Each name stands for a flat space through zero: a line, a plane or more. A row that begins with a name and a colon came from that space; any other row is followed by the name of the space it lies nearest, among the names in its block.
feb_mamot: [  0   0 -58  19  18  56 -15   3  26 -25 -46  20  19 -14  18  -9  50 -26
  13 -46  -6 -56  -8   8  15   1]
debo_zuve: [-41 -25 -39  13 -41   8  -3 -12  30 -44  -1  12 -16 -13  -5   9  -7   2
  -5 -19 -17  -2  22 -16   5  10]
feb_mamot: [-46   9  21  16 -43  10  -2 -39   8  19 -14  -3 -24  65  36  29 -45  34
  12  -1  48   7  60 -15  25  18]
rafer_bip: [-35   4 -55  17 -54  12  -9  25  19 -17  35 -35 -37  42 -31   3  -5  22
 -17 -29   1   4  20   7  26   0]
kemop_gake: [-11   4  -7   8 -12 -12  44 -31  31 -30  14   7  -4   3   5   2  20   3
 -22  -2 -11 -31   5 -27   2  15]
debo_zuve: [-25  18   8 -18 -22 -24  68   0  31 -52  68 -17 -33  13 -22  11   3  27
 -59  -8 -30  -8  10 -23  37   1]
debo_zuve: [-32 -19  27   1 -41 -18 -17 -30   4   3 -27   7 -19   9  23  17 -23  14
  23  10  19  -1  31 -20 -15  15]
zikeg_gelak: [  6  -8 -16   0 -20 -20   8  24  -2 -10  16 -16  -9  -4 -21 -10  35  22
   9   4 -30   0  -9 -17 -14   5]
zime_big: [ 51  48  46   6  38 -19  19 -12 -10  35  10  -2  44 -16  13  12  17  -9
 -22  36  -1  -1  -5  21 -22   2]
kemop_gake: [ 11 -13  10   9  -6 -15 -32  -1   1  -8 -16  22  34 -76  -1  17  -2 -18
   4  24 -37  27   7  15 -45   3]
rafer_bip: [  9  10  37  18  -4 -31  17 -18  -2  34  10  -1   7  12  -4   1 -13   0
  -5  35   4  22  -7   7 -17  14]
zime_big: [-35 -27 -39  27 -28   9  24  -6  22 -14   2   8 -22  33 -13 -17   2  14
  13 -13 -10   8  -3 -24  20  18]
rafer_bip: [ 30 -14 -36  66 -29 -29 -25 -11  13  28 -26  10  45 -44 -17 -13  51 -20
  30  38 -37   7 -18   8 -81  32]
zime_big: [-18  -5 -18  13 -38  -7 -15  16  17 -11   3 -12 -15  -3 -18   2  15   5
   0  -9 -19  -4   2   9  -5   8]
kemop_gake: [-13 -40 -30  15 -17  -4 -26   6 -12  28 -12  -7 -27  33 -26 -34 -21 -13
  32  -2  26  15 -31   2 -11   2]
zikeg_gelak: [  5  11   6  15 -25 -14 -17  14  -5  24  -1 -19   0  10  -5   6  14  18
  14  13  -5   9   8   9 -17   9]
feb_mamot: [ -1   3  -3 -20  31  37  15  -6 -16  -7 -13  11   3  26  33   2  -6  22
  16 -17  21  -6  22 -28  35  -9]
debo_zuve: [-10  18   0  -1  -4  15  18  14  22 -32   0   5   4 -14   9  16  33  16
 -11 -18 -35 -17  15  -1  24   4]
feb_mamot: [ 13 -20 -31  36   3   5 -30  -2   4  23 -30  14  21 -20 -14 -22  10 -39
  21   6  -3   3 -32  24 -33   9]
rafer_bip: [ -5   5  52   0  10 -11  12 -24  -9  35 -10   7  -5  29  18   3 -32   1
   6  20  28  14   0   2   7   7]
rafer_bip: [ -4  -5  64 -27  17  -3 -82  54 -16  30 -22  -4 -13 -52 -30   6 -56 -61
 -13  -6  -1  36 -46 104   2 -30]
rafer_bip: [-15  -6 -25  -3 -18  -1  23  13   6 -17  23 -16 -27  32 -15 -11  14  24
  -1 -15  -5  -8  -1 -23  20   2]
rafer_bip: [-30  -1 -58  14 -52 -10  43 -10  22 -33  62 -29 -35  53 -26  -2  -2  39
 -28 -10   1   1  29 -43  19   9]
zime_big: [ -5   5  56  -7 -24 -49  19 -26  -4  33  -1 -20 -30  46  10  -3   2  18
  11  25  31 -24  -5 -20 -16  17]
feb_mamot: [-44 -29 -20  16 -16  37 -11 -29   9  -2 -45  26 -15  35  32   1 -26   7
  37 -22  31  -2  27 -22  25  13]
zime_big: [ 38  60  -2  12  42  29  27 -22   9  -8  15  14  63 -25  32  33  16   0
 -40   8  -9  -5  39   8   7  -3]
kemop_gake: [ 42  43   6 -16  71  45  20  14 -28   3  15  12  52 -13  26  18  -5  14
 -16   3  -6  31  24   5  32 -22]
zime_big: [ 46 -27 -14   5  50  -5 -14  14 -14   7 -22  28  43 -71 -19 -32  26 -49
  16  16 -34  10 -61  17 -44  -6]
feb_mamot: [-22   3 -72  24 -16  33  40  30  32 -37  26 -10 -18  36 -25 -18  46  24
  -9 -40 -35 -15  -7 -15  48   8]
zikeg_gelak: [-25 -16 -37  -9 -13  30 -25  28   2 -32   6  -1 -14 -11 -13   5 -18   4
  -3 -30 -12  19  14   7  24 -15]
kemop_gake: [-37 -20 -42  17 -27   5  38   3  29 -18  14  -8 -44  55 -24 -30  17   9
   0 -29  -3 -22 -24 -21  36  14]
zime_big: [ 21  -3  42  -5  10 -30   5  -5 -17  28 -15   3   9  -8   8  -6  14   5
  23  30  -3   2 -15  -9 -28   8]
debo_zuve: [ 14 -12 -62  29  12  21  -1   3  14  -9 -14  12  20 -13 -12 -26  40 -24
  10 -15 -15 -21 -27   0 -12   6]
feb_mamot: [  9  18  -4  35   2   6  -1 -42  25  16 -31  14  26   0  23   4  20 -28
  -3   3  19 -40   2  12 -20  18]
debo_zuve: [ 16  -5 -19  -6  16   8  -9   4 -27  21   7 -11   0  25  -4 -15 -15   2
  12   2  29  11  -5  -7  -2 -12]
zime_big: [ 30   2 -26   7  27  22 -22  21   2 -24 -15  24  51 -80   0   8  32 -21
  -1  -1 -49   9  -2  19 -22  -8]
zime_big: [ 33  17  29  -6  19 -18   2 -11 -19  26  -2  -4  21  -5  14   4   8   2
   4  26  11  -4   0  -3 -25  -1]
feb_mamot: [ 36  42  47 -35  29  -3 -23   7 -31  25  -3 -21  15  -4  26  21   1   3
  -8   8  31 -20  15  19  -8 -21]
rafer_bip: [ 19  35  22  -9  25   8  25  -6 -16  25  10 -14   5  45  21   4   3  21
  -3   4  29 -10  11  -8  22  -4]
zime_big: [ 17  11  14  -2  22   3  -1   5   5  -7  -8  14  25 -41   5   8  15 -17
 -11   3 -24  -4  -8  18  -7  -3]
zikeg_gelak: [-19 -31 -56  23  -2  33 -11  20 -12  13   8   3 -11  35 -27 -25 -38   1
  19 -13   8  55 -10   4  26  -4]
zime_big: [ 23  29 -16  25 -11  -3 -18  28   2  15  20 -19  25 -18 -22  10  20   2
 -14  12 -26  21   5  34 -18   1]
debo_zuve: [ -3 -10   5  -4   1  -9  13 -25 -18  20   8  -4 -12  41   7  -9 -32  12
  10  13  39  12   7 -26   0   1]
debo_zuve: [  1   9 -44   4  24  44  26  10   2 -22  14   8  13  16   5  -3   8  17
  -5 -23 -10   8  14 -16  40  -7]
kemop_gake: [-17 -20 -27  -4 -24   9 -34  18  -7   1 -11 -15 -26  17 -10  -9  -4   3
  21 -20  16  -6  -1   1   1  -6]
zikeg_gelak: [ 36  13   9  27  16  -3 -28  12 -15  41 -12   4  42 -29  -6   2   5 -15
  11  29 -14  34 -10  36 -33   3]
kemop_gake: [ 41   8  23 -28  34 -12  -4   1 -29  12  -9  -3  19 -19  16  -3  21  -1
  12  14   9 -19  -9 -12 -26 -12]
debo_zuve: [-10  -4  46  -1  -3 -30  20 -29   7  12   2   8 -11   7   4   1 -24  -9
 -10  21  11   3  -9  -2  -6  10]
zikeg_gelak: [ -7  10  -4   8  -8  16 -28  -2  11 -11  -7   8  16 -31   7  25 -16 -13
 -15  -6  -6   9  25  26  -2  -4]
kemop_gake: [ 31  17   5 -14  50  29  -5  36 -30  16   2   2  26  -9   1  -3   0   3
   5  -2  -9  29  -9  20  21 -20]
feb_mamot: [  6  14  31 -28  19   9  -9 -12 -12   2 -20   1   1   2  33  14  -4   1
   3  -7  28 -29  16  -4   7 -10]
kemop_gake: [-34 -23 -11   5 -44  -2 -16  -6   2   0 -14  -7 -30  31   5   1 -11  23
  27  -8  16   0  21 -21   1  11]
debo_zuve: [ -3  -1 -61  15  -5  26   6  13  14 -32  16   3  11 -11 -13  -1  17   5
 -10 -19 -25   5  11  -7  10  -2]
rafer_bip: [ 21 -16  42 -20  26 -38  -5  -8 -12   5   8  14  11 -54 -16  -7 -27 -40
 -18  30  -8  20 -36  17 -35 -10]
zikeg_gelak: [-36 -23 -40  24 -46  -6  15  -7  15  -4  18 -12 -35  50 -21 -15 -10  20
   7  -7   8  10   5 -24  11  15]
zikeg_gelak: [-11  -4  35 -17  -8 -13 -25   3   2   7 -19  -5 -21  -5   2   3 -10 -18
   1  -7  15 -21 -14  22  -3  -4]
zikeg_gelak: [ 11   8 -31  27   2   7  21 -17   8  -8  22  11  31 -10  -2   7  -2   6
 -14  15 -16  27  21 -11  -7   8]
kemop_gake: [  3 -20 -42  30  20  15  17  -5   1  13  13  14   9  16 -25 -31 -21 -22
  -1   3   3  34 -30   5   8   2]
feb_mamot: [ 16  24  96 -56  45 -16  13 -69  -6 -25 -25  37  33 -62  75  50 -28 -16
 -27  23  26 -37  44 -22 -19 -11]
rafer_bip: [-33 -30 -34  28 -55 -16 -26  -5  16   1  11 -11 -28  12 -33  -8 -30 -11
  -1   0   8  20  -2  10 -17  10]
debo_zuve: [-19   7   8   2  13  52 -22  16  11 -20 -42  31  21 -32  31  28   0   3
  13 -25 -27  11  30  21  35  -2]
kemop_gake: [ 36   9  -7  -9  46  13  16 -23 -29  15   4   9  32   7  24  -4  -9   4
   5  15  28   6  11 -26  -7 -10]
feb_mamot: [-12  -5   8 -16  21  25  17 -31   5 -27 -23  30   9  -8  41  14  -9   4
   4 -13  10 -17  27 -29  20  -1]
zikeg_gelak: [  9   0 -17 -13  11   6  11  11   0 -31  16   5  12 -30  -4   4  14   6
 -12  -5 -27   3   6 -12   2  -9]
zikeg_gelak: [-14 -18 -17  -4  -3  21 -23  16  16 -19 -45   9 -13 -12   6 -13  39 -17
  24 -37  -9 -50 -22   6   7   1]
rafer_bip: [-41 -19 -15   5 -34  12 -27  -5   8  -1  -5  -5 -33  29  -6   3 -43  -4
   2 -19  28   9  13   9  17  -1]
[ -9  -7  26 -13  -4 -16   3  -6  -2  12 -10  -8 -27  25   2 -11  -1  -3
   8  -3  21 -23 -18  -4   3   2]
zikeg_gelak
[ -6  -3 -43   6 -26   4  -9   8   0 -20  27 -13  -1  -3 -14   9  -7  17
  -9  -3  -8  20  28 -11  -5  -4]
debo_zuve
[ 10  13  -4  25  -5 -17  19 -33  19  -9  20  13  31 -30  -1  15  -5 -11
 -30  26 -15  12  16   0 -27  12]
zikeg_gelak
[ 21  18  35  14 -10 -33  -3 -16 -10  33   6  -6  22  -8   6  16  -5   9
   0  42   1  22  15   5 -37  11]
debo_zuve
[ -5  -4  35 -11   3  -3   5   6 -23  22  -4   0  -7  23  12   4 -21  29
  23  14   6  32  11 -12  14   1]
zime_big
[-19   9  45 -23 -34 -33 -15   0  -5   6  25 -26 -32  11  -7  23 -41  11
 -22  11  19  13  20  13  -2  -7]
zikeg_gelak
[-19  -4   8 -17 -16  -1  -2  -1  -6  -9   9  -8 -20  17   6  11 -23  21
   0  -5  13   8  24 -14  13  -5]
debo_zuve
[  0  13 -15   6 -18 -11  17  13  23 -29  26 -10   1 -20 -18   7  31   6
 -26  -4 -37 -12   1   1  -2   4]
debo_zuve
[ 28  10  60 -14  24 -44  25  -5 -10  35  -1  -9  -6  10  -4 -20  21 -13
   0  25   8 -25 -48   4 -18   4]
kemop_gake
[ 73  51 -16 -12  67   4  47  27  -8   0  34 -20  36  -8 -12 -23  79  -8
 -31  -3 -21 -47 -44   5   2 -15]
feb_mamot
[  8  -8 -29  -7  14  23  16  26  -1 -21 -25   5   2   2  12 -17  69  25
  36 -25 -29 -36 -10 -33  15   4]
rafer_bip
[-17 -14 -18 -28   7  25 -23  29 -11 -32  21   2 -10 -23 -16   9 -45  -4
 -18 -22  -8  38  12  14  27 -28]
zikeg_gelak
[ 25  30  42  -4   4 -17   5   0 -16  29  -6 -13  15   9  21  14  24  26
  12  23   2  -7  14  -4 -14   7]
debo_zuve
[-25  -9  41   1 -25 -29  11 -30  16  -1  -6   9 -17   1   9  11 -19   0
  -4  15   4  -3   7  -8  -7  15]
debo_zuve
[-21 -45 -70  47 -24  11 -21  12  12   1   8  12  -2  -6 -49 -28 -28 -27
   8  -2 -19  55 -26  19  -9   7]
zikeg_gelak
[ 14  19   6 -15  37  29  -5  -2  -7 -14  -2  17  31 -31  22  21 -15  -9
 -17  -6  -1   9  22  11  13 -16]
zikeg_gelak
[ -2 -23 -19   2  28  18  12  -2 -10   9  -2  14  -5  21  -9 -28 -23 -15
  10  -7  15  17 -27  -5  19  -5]
zikeg_gelak
[  3 -14   0 -19   1   4 -21  24 -29  19 -17 -15 -18  26   3 -14   8  20
  39  -8  18  -4  -7 -13   2  -8]
kemop_gake
[ -7   3   2 -15 -13  -9   0  13   9 -14   0 -17 -25   8  -6  -5  27   3
  -4 -18  -1 -40 -12  -2   5  -2]
kemop_gake
[ 26  39 -23 -24  40  44  -2  25   8 -32 -14  -6  19 -19  22   7  64  -7
 -14 -45  -8 -71   0  10  25 -20]
feb_mamot
[ 38  19 -39  31  15   3  -8  25   7  -2  30   0  47 -54 -36  -1  20 -26
 -31  14 -46  31 -16  39 -26  -5]
debo_zuve

Each name stands for a flat space through zero: a line, a plane or more. A row that begins with a name and a colon came from that space; any other row is followed by the name of the space it lies nearest, among the names in its block.
bafa_faden: [ 25 -17  34  -2 -17 -11   4  -5  58  20 -35   5 -15 -18   6 -25  21 -17
 -16  26  -7  -1 -17 -10 -36  20]
neta_rogi: [-11   6  19  14   2   9 -34  -1   9  13 -33 -26 -22 -17 -17 -11  -7  -2
  -8   7  10  14  25 -15  -8  13]
zesi_zokol: [  4   6  23  16 -12  10   6  11  35  27 -19  -4  27 -10  12   9  -3   2
 -27   6   8   3   4  10 -27 -10]
tib_rema: [-13 -13 -31 -34  -3 -17 -17 -35 -13  -1 -30 -21 -58  -8   8  11 -24 -17
  31   3 -24 -13 -11   1   8  19]
zesi_zokol: [ 22  -3 -15  -9   5  13  14 -65 -10 -42  33  35 -16  18   5  -6 -11  11
  17   7   8  13 -27  43  28  -1]
tib_rema: [ 22 -15   0  -6 -14   8  -5 -40  33  -9   1  12  -5  -4  26   0  -7  -1
  -3   1  13   3 -33  18 -10   5]
tib_rema: [-13  11  -2   6  10   5   6  -8  -6   5  -4  -2   0   1  -2  12 -18   8
  -3  12  -5   7  17  24   7 -10]
bafa_faden: [-14 -27 -45 -27 -29 -11 -53  10 -32 -20  -1 -20 -31   6  15  12  -2 -26
  35 -57   7 -21 -45 -60  -6  15]
neta_rogi: [ 15  26  14  13 -13  19  43  26 -26  -1  21  31  50  21 -17  -2  16   5
  -7 -16   5   2  -3   9  -3 -26]
tib_rema: [ -1 -69 -43 -31 -14 -48 -64  28  13 -20  11  -4 -39  -9  49  -6  27 -44
  31 -37  -5 -28 -70 -81 -25  30]
zesi_zokol: [ 15 -16  -7 -19   5  -8 -19  -6  10   4   3 -12  -6 -23  22  -7   7 -10
   9 -13   2 -13  -7 -13   1  17]
bafa_faden: [-10   5 -25  -7 -10  -1  37 -17 -10 -14  17  16  10  32   8  32 -19  15
   3   3  -9  -7 -19  34  11 -23]
neta_rogi: [  5   5  13   2 -15  -9  43  35   8   4  10   8  30  23 -18   0  27  11
 -15   3  -8 -14  -2 -14  -7  -9]
neta_rogi: [-11   6  25  44  24  11 -21  20   6 -28  36  -4  15  18 -42 -25  21  38
 -27  12  36  29  38 -24  23   3]
bafa_faden: [ -8  20  -4  11  31  15   0  -6 -28  -4  22  -1  16  -5  -7   4 -14  17
   1   2   7  13  35  28  29 -12]
bafa_faden: [-25  15 -20  15  40  26 -42 -43 -25 -13  15 -19 -11 -14   7  17 -48  22
   5   1  22  27  40  42  39  -7]
zesi_zokol: [ 52 -20  17 -41 -41   0   5 -27  61  21 -25 -26   1 -27  24 -11  21  -6
  -6 -20   9 -36 -33 -20 -23  33]
zesi_zokol: [  4  30   7  23   7  26  41 -14 -27 -18  30  38  32  28 -18   4  -9  21
  -7   9   8  22   8  48  19 -31]
bafa_faden: [-48   4 -25   9  -9  -9 -22  30 -41  -6 -15 -15 -21  23 -19  22 -16  -7
  12 -13  -8   1   3 -29  -2 -10]
neta_rogi: [ 21 -44 -28 -20   3 -10 -50 -42   8 -48  34  10 -40  -2  26 -20  10 -10
  27 -19  21   1 -48 -25  15  30]
neta_rogi: [ -7 -18 -10  -7  33 -17 -33 -11  10   5  -4 -14 -29 -30  21  -7  -8  -9
   9  16  -9   3  14   1   8  17]
tib_rema: [-23  53  29  61  20  38  32  40 -36   1  29  22  68  28 -42   9  -6  36
 -34   8  21  36  55  33  14 -48]
tib_rema: [  0  -4   3 -25  47 -25 -43  35 -23  57 -45 -33 -28 -82  23 -24   3 -55
  28   0 -40 -14  45 -23 -11  28]
bafa_faden: [ -4  -7 -18  -7  -2  -9  17 -23 -16 -30  14  26 -24  28  -7   0  -4   1
  16  12 -12   5 -23  13  13  -3]
neta_rogi: [ 14   9  11   0 -19  26 -17 -36  -4   1 -28   4 -18 -10  -2  -8 -16 -14
   7  -8  13  15 -12  12 -11   5]
neta_rogi: [  4   9  23   9 -14   8   1   9   8   9 -20  -6   1   1 -21 -11   9   0
 -11   2   6   5   7 -14 -13   4]
tib_rema: [ -5  14  -8 -17  -8  11  16 -41  12  13 -21 -29  -7  -3   3  27 -32  20
  -4   7  -3 -11  15  35  13   0]
tib_rema: [  4  27   4  10 -14  40  -6 -29 -23  -4  -7   2   9   3  -8   9 -26   6
   1 -19  23  16   3  27   5 -13]
tib_rema: [  1  -9 -11  -4 -29   2  -7  14   0 -17  16  -7  12  23  -4   7  14   8
  -1 -33  20 -14 -26 -36  -3   1]
zesi_zokol: [ -9  -3  -6   2  18  -4 -21  13  -9   5   4 -10   0 -15   7  -1  -2  -4
   4  -5   0   1  15  -9   5   2]
neta_rogi: [ 10  17  44  26 -15  17  30 -18  38  -5 -11   6   5  23 -42 -17  10  30
 -34  35  15  20  14  14  -3   1]
zesi_zokol: [ 32 -34  13   0 -19   6 -38 -28  67  -8   3  -4   0 -17  34 -13  12   0
 -16 -10  36   2 -38 -16 -22  21]
tib_rema: [ 27  -8   3 -16 -12  14 -37  -8   3  15 -16 -12  -1 -38  26 -11   2 -27
  12 -35  15  -7 -16 -17 -17  16]
bafa_faden: [  2  18  -8  -5  40  -2  20  -4 -59  -6  15  31 -10  -7 -11 -17  -4 -16
  29  15 -29  12  22  32  27  -7]
bafa_faden: [ -1   2   5 -10 -15 -14  37   6  13  31 -39  14  -4  -3  13  13  -8 -23
  -1  23 -36 -10 -14  22 -31 -11]
bafa_faden: [ 44 -30  35  -8 -19  -9   4 -39  82   5 -26  14 -24 -17  16 -33  22 -11
 -16  34   1   3 -35   2 -31  30]
zesi_zokol: [-44   9  10  44  14   0 -19  31   9  21 -23  -2   6   0   1  20 -24  -1
 -24  26  -1  27  26  11 -22 -25]
zesi_zokol: [-19  -5   3   8  -5 -17   1  39  11  23 -21  -4   5  -2   7  10   3 -14
  -9   7 -16  -6   0 -16 -27  -8]
neta_rogi: [-55   0 -15  15 -17   0 -37   5  10  -8 -19 -58 -23  27 -28  32 -25  35
 -18  -4  21   0  22 -33   9   3]
zesi_zokol: [ 28   8  27  11 -14  33  -3 -31  33  -3   5  -4  23  -5  -2  -9   1  22
 -23  -7  38  11   0  13   0   4]
[-42   4  -8  43   2  13 -28   7 -10 -57  48 -18   2  59 -53   7   1  60
 -22  -5  48  25  22 -32  39  -6]
bafa_faden
[-51  -6 -26  17  33 -22 -35  69 -28  -5  35 -36  19   7  -8  18   6  20
  -5 -19   6  -8  41 -49  23  -7]
neta_rogi
[-36   2 -15   7 -25 -15  16  38 -21  -7  -8   1  -4  42 -24  22   1   1
   0  -4 -14  -8 -12 -27 -10 -16]
bafa_faden
[ -8  -2   2   2   8 -18 -12  58 -38  -2   5   0  -4   1 -26 -24  33 -20
  15 -16 -12  -5  10 -56  -2   8]
tib_rema
[ 30 -38   9 -46 -33 -40  27 -27  71  18 -45  -6 -46 -10  18 -14  22 -21
   2  32 -35 -34 -44 -15 -32  37]
neta_rogi
[  9   8  -4 -10  15  -6  28  16 -18  20   4  19  22 -15  20   4   1 -17
   9   1 -24  -9   2  24  -4 -14]
neta_rogi
[ 20 -22   4 -15 -18 -12 -12  32  23   6   9 -15  18 -10  12 -11  35  -7
  -4 -30  10 -26 -19 -52 -16  17]
tib_rema
[  0   5   7  -2  -1 -13  41   2   0  10 -17  26  -9   9  -6  -2   1 -12
   2  32 -32   1  -6  23 -12  -9]
bafa_faden
[ 28 -13  32   7  14 -19  32  10  36  -2  12  32   5  -1  -7 -37  39  -2
 -14  39 -14   6  -3   0  -8  10]
tib_rema
[ -5  11  10  33  -1  11  22   2 -17 -33  26  43   9  42 -30 -10   8  13
  -8  16   9  29  -8  12   7 -20]
tib_rema
[-12   2 -40 -13   0   2  11 -21 -37 -29  32  12   0  27   8  26 -20  11
  20 -17  -1  -6 -18  21  27 -16]
bafa_faden
[-25   7 -46 -17 -12  -2  30 -23 -28  -5   3  11   0  26  24  52 -42   2
  16  -5 -20 -12 -24  46   8 -30]
bafa_faden
[ 34   6  22   4 -15   8  41   9   1 -11  22  37  31  17 -13 -22  32   1
  -6  -3   4   0 -20   0  -6  -7]
neta_rogi
[ 47  27  17 -18  -4  37  39 -49   0   2  15   4  33 -11  -2  -6  -2  22
  -3 -12  17  -6  10  46  23   0]
zesi_zokol
[  2   9 -15  14  17  25   0 -46 -17 -34  39  26   8  16   7   9 -25  22
   3   3  21  25  -4  50  30 -18]
neta_rogi
[ 20  12  13 -20 -13  10  37 -57  26   5 -22  -8 -17   1 -12   0 -12  18
  -5  26  -7  -6   4  39  11  11]
tib_rema
